Below is a small trained network, with its code and all its weights. Each question gives an input and a class and asks what happens when units are switched off, that is, made to give their printed mean instead of their output.

import numpy as np


def w(rows, s, z=0):
    codes = np.array(rows[::2]) - 128.0
    scale = np.full(codes.shape[1], s)
    scale[-1] = z or s
    return codes * scale


def f(y):
    return y / 2 * (1 + np.tanh(0.7978845608 * (y + 0.044715 * y**3)))


def log_softmax(a):
    a = a - a.max(-1, keepdims=True)
    return a - np.log(np.exp(a).sum(-1, keepdims=True))


def net(x, mask):
    res = np.array(x, float).reshape(1, 7) / 4 @ E
    y = f(res @ A[0][:, :-1].T + A[0][:, -1])
    res = res + np.where(mask, y, B[0][:, -1]) @ B[0][:, :-1]
    return log_softmax(res[-1] @ U[:, :-1].T + U[:, -1])


A, B = {}, {}
E = w([
[47,137,191,30,152,152,79,110,240],'x0',
[127,127,126,129,130,128,131,127,131],'x1',
[174,158,250,181,225,239,192,162,109],'x2',
[32,142,55,191,212,155,213,1,140],'x3',
[125,130,127,127,128,129,128,125,124],'x4',
[50,89,108,46,232,77,135,195,32],'x5',
[67,122,122,80,39,219,204,134,73],'x6',
],0.0034)
A[0] = w([
[177,120,167,98,76,114,91,230,129,113],'N0',
[68,123,113,55,3,245,218,151,70,124],'N1',
[76,125,119,74,206,87,118,181,40,119],'N2',
[194,159,51,228,96,102,172,169,10,120],'N3',
[106,127,46,93,64,65,93,97,134,106],'N4',
[64,152,185,46,146,144,104,123,229,110],'N5',
[125,119,122,129,129,124,139,129,128,253],'N6',
[151,129,211,155,193,196,151,143,109,116],'N7',
[157,134,216,152,195,197,162,137,105,123],'N8',
[83,127,86,161,172,137,154,55,132,102],'N9',
[119,108,125,126,130,109,142,112,111,231],'N10',
[73,119,125,81,203,90,123,177,50,109],'N11',
[177,119,166,97,76,115,88,227,126,115],'N12',
[141,136,178,139,162,159,134,138,117,98],'N13',
[177,120,162,99,81,120,91,224,131,108],'N14',
[217,128,123,180,254,20,62,124,210,113],'N15',
[148,133,207,153,188,189,145,143,109,112],'N16',
[88,127,91,159,171,134,159,56,133,109],'N17',
[171,121,156,100,82,118,85,216,123,121],'N18',
[126,126,122,131,128,123,137,128,121,231],'N19',
[139,135,169,137,157,156,136,136,119,102],'N20',
[149,140,203,149,183,187,157,135,108,126],'N21',
[76,121,68,174,189,150,156,44,139,113],'N22',
[80,119,123,85,196,99,125,171,63,102],'N23',
[129,129,126,128,128,128,127,129,130,42],'N24',
[111,122,54,100,74,77,104,102,138,98],'N25',
[171,136,161,199,36,163,118,61,205,115],'N26',
[55,156,191,39,143,145,109,122,241,116],'N27',
[108,126,48,94,67,68,96,98,135,104],'N28',
[152,149,154,159,76,150,126,75,163,143],'N29',
[79,120,69,172,191,150,158,39,139,117],'N30',
[135,133,131,132,138,118,119,131,137,90],'N31',
[172,130,166,200,33,162,119,54,205,116],'N32',
[131,133,131,130,133,122,123,130,134,60],'N33',
[180,137,74,203,107,110,158,150,33,119],'N34',
[108,131,49,88,64,65,88,95,129,110],'N35',
],0.0061,0.0059)
B[0] = w([
[111,168,165,112,149,137,211,92,158,163],'N0',
[59,166,165,213,210,44,62,84,63,181],'N1',
[168,156,41,95,188,133,145,145,95,168],'N2',
[142,3,143,114,206,131,106,90,194,187],'N3',
[112,121,82,176,92,74,153,160,186,154],'N4',
[141,23,127,131,183,146,119,107,156,155],'N5',
[132,170,142,114,135,155,72,147,170,254],'N6',
[117,123,77,163,85,68,136,147,181,164],'N7',
[115,130,74,165,87,67,129,153,193,173],'N8',
[116,144,161,109,131,126,200,106,138,143],'N9',
[144,199,151,114,132,181,38,159,199,227],'N10',
[162,146,47,99,183,126,154,142,88,157],'N11',
[111,170,166,112,149,138,207,94,160,164],'N12',
[121,111,101,146,104,92,147,129,140,125],'N13',
[110,160,160,114,145,134,207,93,152,156],'N14',
[34,160,163,198,183,72,76,87,42,194],'N15',
[117,118,81,160,88,71,141,143,172,156],'N16',
[119,147,163,109,131,130,189,112,142,145],'N17',
[115,168,160,114,145,140,188,101,158,160],'N18',
[133,165,142,115,136,151,77,146,168,227],'N19',
[124,117,106,144,109,98,142,131,139,123],'N20',
[123,132,88,155,92,80,126,149,177,163],'N21',
[114,162,179,100,138,135,212,110,154,164],'N22',
[154,137,58,104,172,123,157,136,90,144],'N23',
[120,101,116,134,122,112,164,111,104,94],'N24',
[114,114,90,167,98,80,157,150,166,139],'N25',
[138,142,38,78,201,127,153,160,72,171],'N26',
[140,13,129,128,192,155,110,113,166,165],'N27',
[113,119,84,173,92,76,154,158,180,150],'N28',
[134,148,93,99,164,134,122,155,114,157],'N29',
[115,165,183,99,138,138,211,112,157,168],'N30',
[118,118,126,134,127,120,142,117,110,109],'N31',
[138,145,34,75,205,129,151,162,73,173],'N32',
[118,105,119,135,124,114,157,112,103,98],'N33',
[145,44,138,120,174,130,114,101,169,164],'N34',
[114,125,85,175,92,81,149,164,188,156],'N35',
],0.019,0.0045)
U = w([
[112,163,186,97,120,142,253,87,145,80],'0',
[122,104,71,190,55,83,150,181,165,81],'1',
[147,149,139,120,131,149,87,147,141,254],'2',
[170,131,55,82,160,137,149,157,54,75],'3',
[152,2,151,124,149,150,110,92,148,81],'4',
[134,152,151,122,117,152,97,144,138,212],'5',
[62,143,167,187,140,97,97,87,50,79],'6',
[143,86,148,124,44,156,140,131,56,73],'7',
],0.0079,0.0032)

Each question gives the input, the list of numbers given to net, and the class t.
The units are the neurons (one row each of A and B). Each row of codes is followed by its name. A weight is (code - 128) times the scale printed after its matrix; where a second scale follows, it is the last column's (A, B and U).
mask holds one flag per neuron, in row order. A switched-off neuron (its flag False) gives its mean, the last column of its row in B, instead of its output. The means were averaged over made-up inputs and are rounded, as every weight is.
A unit's drop is (log p(t) with every unit on - log p(t) with that unit switched off) / (log p(t) with every unit on - log p(t) with every unit switched off).
The circuit of an input: a set's keep is (log p(t) with only the set's units on - log p(t) with every unit switched off) / (log p(t) with every unit on - log p(t) with every unit switched off). Starting from the 12 units with the biggest drops (on a tie, the unit counted first), units are removed one at a time, each time the one whose removal leaves the highest keep (on an exact tie, the one counted first), for as long as the keep stays at least 0.8.
units of the circuit, in order: the units of the circuit, biggest drop first
top k neurons: the k neurons with the biggest drops, biggest first
drop of u: that unit's drop, to one decimal
input [8,2,-2,8,0,7,-2], class 0: top 2 neurons -> [N30, N22]
input [-7,3,-6,-3,0,-7,6], class 3: top 2 neurons -> [N32, N26]
input [-8,-4,-6,6,-1,1,-1], class 4: units of the circuit, in order -> [N3]
input [2,4,1,2,-2,-6,2], class 3: units of the circuit, in order -> [N32, N26]
input [0,2,-4,4,8,8,-7], class 3: top 3 neurons -> [N2, N11, N23]
input [8,6,8,-3,5,5,-1], class 1: units of the circuit, in order -> [N8, N7]
input [-7,-3,5,2,7,-1,6], class 4: top 2 neurons -> [N3, N34]
input [2,1,-2,1,-1,-6,5], class 3: top 4 neurons -> [N32, N26, N15, N29]
input [6,1,3,0,3,7,-4], class 3: units of the circuit, in order -> [N2, N11]
input [-8,-5,-8,-5,-1,2,0], class 1: top 3 neurons -> [N35, N4, N28]
input [8,7,-6,-1,-7,5,7], class 4: top 3 neurons -> [N27, N5, N15]
input [7,-1,4,-1,3,4,8], class 6: top 2 neurons -> [N1, N3]
input [4,6,-5,6,6,-7,6], class 3: top 3 neurons -> [N32, N26, N29]
input [5,6,-5,8,1,-6,5], class 0: units of the circuit, in order -> [N30]
input [2,6,-4,-3,4,-8,-8], class 3: top 4 neurons -> [N32, N26, N1, N29]
input [3,-4,-2,7,5,6,-6], class 0: top 2 neurons -> [N30, N22]
input [3,-3,0,2,-2,-8,4], class 3: drop of N26 -> 0.2
input [3,5,5,-4,4,0,-5], class 1: drop of N20 -> 0.1
input [1,0,-7,-7,7,7,5], class 0: drop of N14 -> 0.4
input [-7,1,-3,-5,-4,-8,-2], class 3: units of the circuit, in order -> [N32]
